Below are the code and all the weights of a small trained network. Each question names an input and a target symbol and asks about switching units off, where a switched-off unit gives its printed mean instead of its output.

import numpy as np


def w(rows, s, z=0):
    codes = np.array(rows[::2]) - 128.0
    scale = np.full(codes.shape[1], s)
    scale[-1] = z or s
    return codes * scale


def f(y):
    return y / 2 * (1 + np.tanh(0.7978845608 * (y + 0.044715 * y**3)))


def softmax(a):
    e = np.exp(a - a.max(-1, keepdims=True))
    return e / e.sum(-1, keepdims=True)


def log_softmax(a):
    a = a - a.max(-1, keepdims=True)
    return a - np.log(np.exp(a).sum(-1, keepdims=True))


def net(x, mask):
    ids = ['αβζηθλξπτφω'.index(c) for c in x.split()]
    T = len(ids)
    res = E[ids] + P[:T]
    r = res
    for j in range(2):
        rows = slice(2 * j, 2 * j + 2)
        q, k, v = (r @ M[0][rows].T for M in (Q, K, V))
        z = softmax(np.where(np.tri(T) > 0, q @ k.T / 2**0.5, -1e9)) @ v
        o = O[0][rows]
        res = res + np.where(mask[j], z, o[:, -1]) @ o[:, :-1]
    y = f(res @ A[0][:, :-1].T + A[0][:, -1])
    res = res + np.where(mask[2:10], y, B[0][:, -1]) @ B[0][:, :-1]
    return log_softmax(res[-1] @ U[:, :-1].T + U[:, -1])


Q, K, V, O, A, B = {}, {}, {}, {}, {}, {}
E = w([
[110,104,151,93],'α',
[108,107,157,89],'β',
[182,106,115,174],'ζ',
[151,148,58,111],'η',
[180,104,115,173],'θ',
[125,112,205,106],'λ',
[64,86,74,146],'ξ',
[106,142,214,125],'π',
[71,92,78,174],'τ',
[150,77,160,169],'φ',
[75,3,86,148],'ω',
],0.022)
P = w([
[205,186,43,171],'0',
[190,186,165,156],'1',
[162,167,220,144],'2',
[120,126,240,130],'3',
[84,82,254,130],'4',
[49,54,245,135],'5',
[13,19,249,148],'6',
],0.0065)
Q[0] = w([
[65,193,5,60],'H0',
[214,136,111,146],'H0',
[132,92,118,105],'H1',
[128,117,179,128],'H1',
],0.033)
K[0] = w([
[134,254,62,69],'H0',
[189,80,105,125],'H0',
[115,116,140,97],'H1',
[92,107,155,170],'H1',
],0.04)
V[0] = w([
[250,83,134,229],'H0',
[189,99,156,145],'H0',
[172,85,46,50],'H1',
[206,61,161,17],'H1',
],0.013)
O[0] = w([
[45,117,152,200,254],'H0',
[104,152,152,154,195],'H0',
[144,1,133,113,92],'H1',
[213,128,183,200,143],'H1',
],0.0089,0.0039)
A[0] = w([
[203,107,78,111,204],'N0',
[134,84,149,115,95],'N1',
[165,159,120,123,228],'N2',
[199,100,83,167,163],'N3',
[134,159,157,48,112],'N4',
[159,125,138,141,132],'N5',
[251,209,7,98,2],'N6',
[148,141,188,110,144],'N7',
],0.019,0.0068)
B[0] = w([
[196,135,136,146,254],'N0',
[147,113,129,100,182],'N1',
[133,142,113,174,192],'N2',
[85,141,150,135,237],'N3',
[129,144,139,85,231],'N4',
[107,101,109,131,145],'N5',
[2,114,119,134,161],'N6',
[108,109,100,135,254],'N7',
],0.038,0.0063)
U = w([
[39,119,242,156,128],'α',
[147,121,217,130,250],'β',
[129,91,154,114,215],'ζ',
[70,3,160,87,40],'η',
[64,132,191,70,39],'θ',
[92,107,119,111,17],'λ',
[122,90,51,104,228],'ξ',
[78,192,81,113,126],'π',
[51,76,17,116,28],'τ',
[102,97,108,106,100],'φ',
[94,99,141,82,92],'ω',
],0.0067,0.0024)

Each question gives the input, a string of symbols that net reads in full, and the target symbol t.
The units are the heads (2 rows each of Q, K, V and O) and the neurons (one row each of A and B). Each row of codes is followed by its name. A weight is (code - 128) times the scale printed after its matrix; where a second scale follows, it is the last column's (O, A, B and U).
mask holds one flag per unit, heads first, then neurons. A switched-off unit (its flag False) gives its mean, the last column of its rows in O or B, instead of its output. The means were averaged over made-up inputs and are rounded, as every weight is.
A unit's drop is (log p(t) with every unit on - log p(t) with that unit switched off) / (log p(t) with every unit on - log p(t) with every unit switched off).
The circuit of an input: a set's keep is (log p(t) with only the set's units on - log p(t) with every unit switched off) / (log p(t) with every unit on - log p(t) with every unit switched off). Starting from all 10 units, units are removed one at a time, each time the one whose removal leaves the highest keep (on an exact tie, the one counted first), for as long as the keep stays at least 0.8.
units of the circuit, in order: the units of the circuit, biggest drop first
most important unit: the unit with the biggest drop
top k neurons: the k neurons with the biggest drops, biggest first
heads that matter: for each layer, one digit per head in row order, 1 if its drop is at least 0.15 and else 0, layers parted by /
drop when u is switched off: that unit's drop, to one decimal
input β α η, target α: units of the circuit, in order	[N6; N7]
input η π λ, target π: units of the circuit, in order	[H1; N2; N7]
input α θ φ η, target α: units of the circuit, in order	[N6; H0; N3; H1]
input π η τ θ, target α: most important unit	H0
input π η θ ω α, target η: top 4 neurons	[N0; N1; N2; N7]
input ξ ζ θ ξ α τ π, target θ: units of the circuit, in order	[N4; H1; H0]
input η α φ τ ω η φ, target η: top 4 neurons	[N0; N1; N2; N5]
input η ξ ζ, target α: heads that matter	10
input β τ τ α β, target θ: units of the circuit, in order	[N4; H0]
input η β η λ β α, target τ: top 3 neurons	[N7; N0; N5]
input τ η β, target θ: units of the circuit, in order	[H1; N4; H0]
input τ β τ η α, target θ: units of the circuit, in order	[N4; H0]
input α η η, target β: units of the circuit, in order	[H1; N0; N7]
input η η α, target ξ: units of the circuit, in order	[N7; H0; N3]
input η τ α, target θ: units of the circuit, in order	[H1; N4; H0]
input η α ξ, target η: units of the circuit, in order	[H1; N1]
input α λ α, target τ: units of the circuit, in order	[N7; H1; N0; N5]
input α φ τ ω ξ β, target η: top 3 neurons	[N0; N1; N2]
input θ π β, target π: top neuron	[N2]
input θ η τ π, target θ: units of the circuit, in order	[H1; N4]
input φ θ α, target α: top neuron	[N0]
input β π α, target π: top 2 neurons	[N2; N4]
input α η τ ξ φ η, target β: top 3 neurons	[N7; N0; N6]
input α τ α η α α β, target ξ: top 2 neurons	[N7; N3]
input ω α η λ ω η λ, target η: drop when N1 is switched off	0.1
input φ η η ξ, target η: drop when N2 is switched off	0.2
